Here is a tiny trained network, its code and every weight. The questions are about switching its units off for an input and a class, where a switched-off unit gives its printed mean instead of its output.

import numpy as np


def w(rows, s, z=0):
    codes = np.array(rows[::2]) - 128.0
    scale = np.full(codes.shape[1], s)
    scale[-1] = z or s
    return codes * scale


def norm(h):
    return h / np.sqrt((h * h).mean(-1, keepdims=True) + 1e-5)


def f(y):
    return np.maximum(y, 0)


def log_softmax(a):
    a = a - a.max(-1, keepdims=True)
    return a - np.log(np.exp(a).sum(-1, keepdims=True))


def net(x, mask):
    res = np.array(x, float).reshape(1, 2) / 4 @ E
    u = 0
    for l in range(3):
        y = f(norm(res) @ A[l][:, :-1].T + A[l][:, -1])
        res = res + np.where(mask[u : u + 5], y, B[l][:, -1]) @ B[l][:, :-1]
        u += 5
    return log_softmax(norm(res)[-1] @ U[:, :-1].T + U[:, -1])


A, B = {}, {}
E = w([
[151,143,53,122,135,254],'x0',
[122,128,186,217,39,151],'x1',
],0.0056)
A[0] = w([
[63,199,181,18,123,11,86],'L0N0',
[198,134,74,58,115,172,165],'L0N1',
[55,91,231,119,122,117,132],'L0N2',
[98,200,138,49,70,123,72],'L0N3',
[52,104,105,232,4,119,254],'L0N4',
],0.003,0.0031)
B[0] = w([
[230,207,95,112,27,49,193],'L0N0',
[222,163,172,154,167,8,195],'L0N1',
[167,147,130,94,144,167,180],'L0N2',
[101,150,158,116,196,54,128],'L0N3',
[138,122,13,104,252,57,254],'L0N4',
],0.0037,0.0042)
A[1] = w([
[67,89,141,22,146,117,148],'L1N0',
[142,126,116,158,175,136,102],'L1N1',
[77,117,219,108,131,110,77],'L1N2',
[89,89,131,254,78,131,6],'L1N3',
[128,87,154,109,133,141,85],'L1N4',
],0.0076,0.002)
B[1] = w([
[143,127,76,215,162,102,218],'L1N0',
[137,173,164,105,97,80,218],'L1N1',
[141,191,151,161,59,125,186],'L1N2',
[81,98,25,163,254,129,253],'L1N3',
[146,97,169,116,135,126,128],'L1N4',
],0.0098,0.0027)
A[2] = w([
[134,185,126,200,138,85,128],'L2N0',
[172,124,70,139,170,176,247],'L2N1',
[130,110,109,44,190,155,255],'L2N2',
[133,156,99,102,87,254,12],'L2N3',
[155,131,73,61,162,81,157],'L2N4',
],0.0072,0.00094)
B[2] = w([
[177,133,125,35,92,219,241],'L2N0',
[101,149,167,108,102,48,237],'L2N1',
[159,100,102,156,87,99,190],'L2N2',
[217,132,250,62,71,3,168],'L2N3',
[46,101,161,203,124,215,255],'L2N4',
],0.0064,0.0062)
U = w([
[116,143,42,188,197,104,187],'0',
[196,170,177,103,74,51,193],'1',
[111,143,167,123,96,251,178],'2',
[134,82,160,103,146,142,16],'3',
[107,88,150,100,131,130,2],'4',
[116,71,164,85,152,138,4],'5',
],0.017,0.0054)

Each question gives the input, the list of numbers given to net, and the class t.
The units are the neurons (one row each of A and B). Each row of codes is followed by its name. A weight is (code - 128) times the scale printed after its matrix; where a second scale follows, it is the last column's (A, B and U).
mask holds one flag per neuron, layer by layer. A switched-off neuron (its flag False) gives its mean, the last column of its row in B, instead of its output. The means were averaged over made-up inputs and are rounded, as every weight is.
A unit's drop is (log p(t) with every unit on - log p(t) with that unit switched off) / (log p(t) with every unit on - log p(t) with every unit switched off).
The circuit of an input: a set's keep is (log p(t) with only the set's units on - log p(t) with every unit switched off) / (log p(t) with every unit on - log p(t) with every unit switched off). Starting from the 12 units with the biggest drops (on a tie, the unit counted first), units are removed one at a time, each time the one whose removal leaves the highest keep (on an exact tie, the one counted first), for as long as the keep stays at least 0.8.
circuit, biggest first: the units of the circuit, biggest drop first
most important unit: the unit with the biggest drop
k most important neurons: the k neurons with the biggest drops, biggest first
k most important neurons of layer l: the k neurons of layer l with the biggest drops, biggest first
drop of u: that unit's drop, to one decimal
input [-3,-1], class 2: 2 most important neurons of layer 0 => (L0N1 L0N0)
input [6,7], class 0: most important unit => L1N3
input [5,5], class 0: 2 most important neurons => (L1N3 L0N2)
input [3,-1], class 2: 2 most important neurons => (L0N1 L1N1)
input [7,-6], class 1: circuit, biggest first => (L1N3 L2N3)
input [2,-3], class 2: 4 most important neurons => (L1N3 L2N4 L0N4 L0N1)
input [6,5], class 1: 2 most important neurons => (L2N3 L1N0)
input [0,1], class 2: 3 most important neurons => (L1N3 L2N4 L1N1)
input [7,-5], class 1: 3 most important neurons => (L1N3 L2N3 L0N4)
input [-3,-2], class 2: 2 most important neurons of layer 0 => (L0N0 L0N1)
input [-8,8], class 0: 2 most important neurons of layer 2 => (L2N3 L2N1)
input [-2,3], class 2: 2 most important neurons => (L0N4 L0N2)
input [6,-4], class 1: 2 most important neurons => (L1N3 L0N4)
input [4,-2], class 1: 2 most important neurons => (L0N4 L1N3)
input [-1,3], class 2: most important unit => L0N4
input [8,8], class 0: 2 most important neurons of layer 1 => (L1N3 L1N2)
input [-2,-1], class 2: 3 most important neurons of layer 2 => (L2N1 L2N3 L2N4)
input [-3,4], class 0: drop of L1N3 => 1.1
input [0,5], class 0: drop of L1N3 => 1.6
input [4,8], class 0: drop of L1N3 => 2.1
input [4,-1], class 1: most important neuron => (L0N4)
